Below is a small trained network, with its code and all its weights. Each question gives an input and a class and asks what happens when units are switched off, that is, made to give their printed mean instead of their output.

import numpy as np


def w(rows, s, z=0):
    codes = np.array(rows[::2]) - 128.0
    scale = np.full(codes.shape[1], s)
    scale[-1] = z or s
    return codes * scale


def f(y):
    return np.maximum(y, 0)


def log_softmax(a):
    a = a - a.max(-1, keepdims=True)
    return a - np.log(np.exp(a).sum(-1, keepdims=True))


def net(x, mask):
    res = np.array(x, float).reshape(1, 4) / 4 @ E
    y = f(res @ A[0][:, :-1].T + A[0][:, -1])
    res = res + np.where(mask, y, B[0][:, -1]) @ B[0][:, :-1]
    return log_softmax(res[-1] @ U[:, :-1].T + U[:, -1])


A, B = {}, {}
E = w([
[148,130,152,117,128,142,118,134],'x0',
[170,40,139,105,78,97,174,176],'x1',
[104,185,116,23,255,121,194,115],'x2',
[234,191,188,160,175,80,163,67],'x3',
],0.011)
A[0] = w([
[123,125,125,93,155,182,63,109,114],'neuron 0',
[138,161,178,155,160,37,123,99,46],'neuron 1',
[219,98,119,139,94,117,103,142,120],'neuron 2',
[81,130,170,190,112,145,71,138,22],'neuron 3',
[132,111,136,58,160,159,151,91,191],'neuron 4',
[102,161,130,86,154,120,70,175,128],'neuron 5',
[198,78,173,205,90,11,168,95,124],'neuron 6',
[81,60,129,128,128,187,121,164,51],'neuron 7',
[127,135,162,124,179,128,141,153,108],'neuron 8',
[126,86,168,89,112,155,161,144,107],'neuron 9',
[143,183,124,214,89,165,22,164,171],'neuron 10',
[132,174,131,40,151,81,168,169,10],'neuron 11',
[95,172,101,97,121,133,103,117,108],'neuron 12',
[89,108,131,100,101,134,110,155,210],'neuron 13',
[176,142,149,144,164,97,126,67,59],'neuron 14',
[150,152,161,153,148,142,175,62,200],'neuron 15',
[128,171,169,152,158,125,148,108,2],'neuron 16',
[145,55,133,74,114,94,186,166,139],'neuron 17',
[151,157,159,172,152,100,150,157,163],'neuron 18',
[39,128,156,90,149,169,134,114,166],'neuron 19',
[120,132,48,66,143,162,111,143,115],'neuron 20',
],0.012,0.0072)
B[0] = w([
[165,116,170,97,172,143,125,180,162],'neuron 0',
[58,81,159,193,123,83,120,148,183],'neuron 1',
[154,197,99,73,141,187,123,162,193],'neuron 2',
[101,77,199,239,229,56,167,201,164],'neuron 3',
[74,103,187,112,224,163,152,136,205],'neuron 4',
[125,183,160,145,137,175,127,130,170],'neuron 5',
[168,150,102,2,124,233,138,176,252],'neuron 6',
[56,182,51,143,90,71,77,67,189],'neuron 7',
[77,83,90,118,71,93,121,92,161],'neuron 8',
[58,109,145,166,141,79,90,131,166],'neuron 9',
[47,150,141,202,124,54,59,134,232],'neuron 10',
[41,151,112,131,59,17,97,36,185],'neuron 11',
[171,143,171,155,118,191,165,132,162],'neuron 12',
[106,71,121,203,172,75,125,147,206],'neuron 13',
[107,133,173,165,131,8,126,170,186],'neuron 14',
[101,178,77,105,83,54,63,111,213],'neuron 15',
[97,59,220,190,213,104,182,139,156],'neuron 16',
[53,112,101,220,96,39,77,65,213],'neuron 17',
[122,176,68,87,148,119,120,135,183],'neuron 18',
[182,74,161,115,122,193,163,233,202],'neuron 19',
[181,93,90,118,128,202,120,233,188],'neuron 20',
],0.0074,0.014)
U = w([
[89,86,175,198,178,88,163,138,254],'0',
[83,159,106,129,84,89,38,68,47],'1',
[149,131,131,37,141,248,174,176,89],'2',
],0.013,0.0015)

Each question gives the input, the list of numbers given to net, and the class t.
The units are the neurons (one row each of A and B). Each row of codes is followed by its name. A weight is (code - 128) times the scale printed after its matrix; where a second scale follows, it is the last column's (A, B and U).
mask holds one flag per neuron, in row order. A switched-off neuron (its flag False) gives its mean, the last column of its row in B, instead of its output. The means were averaged over made-up inputs and are rounded, as every weight is.
A unit's drop is (log p(t) with every unit on - log p(t) with that unit switched off) / (log p(t) with every unit on - log p(t) with every unit switched off).
The circuit of an input: a set's keep is (log p(t) with only the set's units on - log p(t) with every unit switched off) / (log p(t) with every unit on - log p(t) with every unit switched off). Starting from the 12 units with the biggest drops (on a tie, the unit counted first), units are removed one at a time, each time the one whose removal leaves the highest keep (on an exact tie, the one counted first), for as long as the keep stays at least 0.8.
units of the circuit, in order: the units of the circuit, biggest drop first
top k neurons: the k neurons with the biggest drops, biggest first
drop when u is switched off: that unit's drop, to one decimal
input [6,5,1,7], class 1: top 3 neurons => neuron 15; neuron 19; neuron 14
input [2,-3,-6,-3], class 0: units of the circuit, in order => neuron 3
input [-6,2,2,1], class 1: top 2 neurons => neuron 3; neuron 19
input [-4,-2,1,-3], class 2: top 2 neurons => neuron 17; neuron 10
input [5,4,1,6], class 1: top 4 neurons => neuron 15; neuron 19; neuron 14; neuron 20
input [5,7,0,-8], class 1: top 2 neurons => neuron 7; neuron 17
input [8,6,8,6], class 1: top 2 neurons => neuron 11; neuron 15
input [-7,-1,0,-8], class 0: top 2 neurons => neuron 6; neuron 13
input [3,-2,0,7], class 1: top 3 neurons => neuron 15; neuron 3; neuron 19
input [5,-4,-5,-1], class 0: top 2 neurons => neuron 3; neuron 15
input [6,-7,-3,-1], class 0: drop when neuron 3 is switched off => 0.3
input [-7,-6,-6,-1], class 0: drop when neuron 3 is switched off => 0.7
input [-5,-7,-8,-3], class 0: drop when neuron 3 is switched off => 1.1
input [0,-2,-3,8], class 1: drop when neuron 15 is switched off => 0.5
input [1,0,-2,7], class 1: units of the circuit, in order => neuron 15
